Below are the code and all the weights of a small trained network. Each question names an input and a class and asks about switching units off, where a switched-off unit gives its printed mean instead of its output.

import numpy as np


def w(rows, s, z=0):
    codes = np.array(rows[::2]) - 128.0
    scale = np.full(codes.shape[1], s)
    scale[-1] = z or s
    return codes * scale


def f(y):
    return y / 2 * (1 + np.tanh(0.7978845608 * (y + 0.044715 * y**3)))


def log_softmax(a):
    a = a - a.max(-1, keepdims=True)
    return a - np.log(np.exp(a).sum(-1, keepdims=True))


def net(x, mask):
    res = np.array(x, float).reshape(1, 6) / 4 @ E
    y = f(res @ A[0][:, :-1].T + A[0][:, -1])
    res = res + np.where(mask, y, B[0][:, -1]) @ B[0][:, :-1]
    return log_softmax(res[-1] @ U[:, :-1].T + U[:, -1])


A, B = {}, {}
E = w([
[205,205,71,89,34,188,70,228],'x0',
[126,129,126,132,129,131,131,131],'x1',
[139,220,189,139,184,221,139,173],'x2',
[175,11,229,40,124,117,187,208],'x3',
[187,137,172,255,100,123,81,156],'x4',
[23,55,149,164,58,201,111,177],'x5',
],0.0082)
A[0] = w([
[70,207,186,99,189,205,78,152,115],'n1',
[56,90,119,113,113,172,86,110,187],'n2',
[186,207,55,129,195,33,145,105,153],'n3',
[64,131,38,27,175,180,151,137,170],'n4',
[200,183,117,95,47,89,113,185,172],'n5',
[66,162,113,31,150,138,108,100,68],'n6',
[60,132,186,174,184,115,176,79,62],'n7',
[198,126,213,236,81,121,75,139,146],'n8',
[83,191,106,164,75,114,114,61,73],'n9',
[112,153,201,164,210,205,167,81,161],'n10',
[105,202,99,175,124,176,85,73,107],'n11',
[254,124,134,101,216,15,141,137,190],'n12',
[108,63,147,189,187,63,138,66,96],'n13',
[168,39,20,111,93,81,82,108,161],'n14',
[191,96,126,235,150,120,46,135,111],'n15',
[108,112,117,234,165,92,207,67,122],'n16',
[140,42,56,150,56,69,89,98,139],'n17',
[97,210,84,129,119,109,75,37,114],'n18',
[70,63,137,207,121,81,67,172,198],'n19',
[163,180,241,151,160,218,144,179,198],'n20',
[185,140,107,105,106,210,79,128,70],'n21',
[33,206,70,190,176,129,90,139,85],'n22',
[148,168,26,121,68,129,89,193,67],'n23',
[109,188,72,132,97,194,78,139,255],'n24',
[60,99,142,135,81,214,69,98,138],'n25',
],0.0075,0.0059)
B[0] = w([
[99,196,104,120,254,109,97,73,195],'n1',
[133,147,77,155,109,26,105,145,192],'n2',
[62,109,65,140,84,100,97,212,217],'n3',
[189,118,104,219,47,63,241,71,211],'n4',
[135,112,154,45,48,120,90,97,219],'n5',
[160,56,84,179,126,167,185,115,157],'n6',
[206,52,71,107,20,202,57,94,187],'n7',
[162,90,96,173,150,54,209,66,214],'n8',
[164,52,242,110,157,145,149,139,177],'n9',
[105,149,104,59,88,116,83,77,204],'n10',
[78,42,159,91,156,121,142,150,208],'n11',
[88,114,106,114,91,79,114,192,234],'n12',
[171,104,127,103,47,162,39,64,210],'n13',
[119,176,137,57,203,136,159,10,210],'n14',
[169,170,70,217,148,127,204,101,187],'n15',
[145,141,138,95,73,158,110,90,204],'n16',
[90,155,126,24,252,131,146,120,209],'n17',
[140,92,212,121,150,86,152,186,211],'n18',
[75,157,120,134,109,90,122,134,217],'n19',
[81,110,123,94,154,88,140,76,241],'n20',
[163,92,110,103,116,170,65,75,167],'n21',
[167,45,190,109,159,69,150,169,205],'n22',
[157,91,100,75,74,189,112,78,197],'n23',
[108,131,145,135,78,108,123,80,254],'n24',
[106,91,99,145,137,81,80,189,190],'n25',
],0.007,0.0094)
U = w([
[173,99,119,101,89,190,52,91,60],'0',
[88,155,151,120,111,87,126,119,254],'1',
[126,76,255,92,148,100,156,167,102],'2',
[160,133,76,182,127,110,203,97,113],'3',
[76,173,113,88,191,109,98,95,130],'4',
[48,133,71,136,112,75,66,194,77],'5',
[116,179,107,158,131,164,116,159,142],'6',
[182,187,138,207,194,246,98,194,14],'7',
],0.012,0.0079)

Each question gives the input, the list of numbers given to net, and the class t.
The units are the neurons (one row each of A and B). Each row of codes is followed by its name. A weight is (code - 128) times the scale printed after its matrix; where a second scale follows, it is the last column's (A, B and U).
mask holds one flag per neuron, in row order. A switched-off neuron (its flag False) gives its mean, the last column of its row in B, instead of its output. The means were averaged over made-up inputs and are rounded, as every weight is.
A unit's drop is (log p(t) with every unit on - log p(t) with that unit switched off) / (log p(t) with every unit on - log p(t) with every unit switched off).
The circuit of an input: a set's keep is (log p(t) with only the set's units on - log p(t) with every unit switched off) / (log p(t) with every unit on - log p(t) with every unit switched off). Starting from the 12 units with the biggest drops (on a tie, the unit counted first), units are removed one at a time, each time the one whose removal leaves the highest keep (on an exact tie, the one counted first), for as long as the keep stays at least 0.8.
units of the circuit, in order: the units of the circuit, biggest drop first
most important unit: the unit with the biggest drop
k most important neurons: the k neurons with the biggest drops, biggest first
input [5,0,6,3,6,-8], class 5: most important unit	n12
input [5,-4,7,-8,-7,0], class 2: units of the circuit, in order	n22, n18
input [1,-3,5,-5,4,5], class 2: 4 most important neurons	n22, n11, n9, n3
input [7,-5,-2,3,-8,3], class 3: 2 most important neurons	n4, n13
input [4,1,7,6,-1,-6], class 4: units of the circuit, in order	n1, n20
input [-6,-2,-2,3,-5,-6], class 0: units of the circuit, in order	n13, n7
input [3,1,7,4,0,-5], class 4: units of the circuit, in order	n1, n20
input [-8,4,8,5,8,-5], class 0: 3 most important neurons	n7, n13, n10
input [-8,-5,-7,-3,-1,6], class 0: 3 most important neurons	n13, n7, n16
input [0,6,-4,2,2,7], class 5: units of the circuit, in order	n25, n2
input [0,-3,-1,-4,-8,-8], class 3: 2 most important neurons	n4, n6
input [1,-6,6,-8,-2,6], class 2: 2 most important neurons	n22, n9
input [-6,1,0,-1,4,3], class 0: units of the circuit, in order	n7, n13
input [1,4,5,-2,3,-6], class 5: most important unit	n3
input [-1,-3,-7,4,-5,1], class 4: units of the circuit, in order	n17, n14
input [-7,-5,7,-6,-8,-4], class 3: 2 most important neurons	n4, n6
input [-7,-7,0,5,8,-2], class 3: units of the circuit, in order	n8, n15
input [-1,-3,-8,7,2,1], class 4: units of the circuit, in order	n14, n17, n18
input [-7,4,-1,0,-7,-8], class 5: units of the circuit, in order	n3, n12
input [7,-6,-3,-4,1,-8], class 5: 4 most important neurons	n3, n12, n13, n7
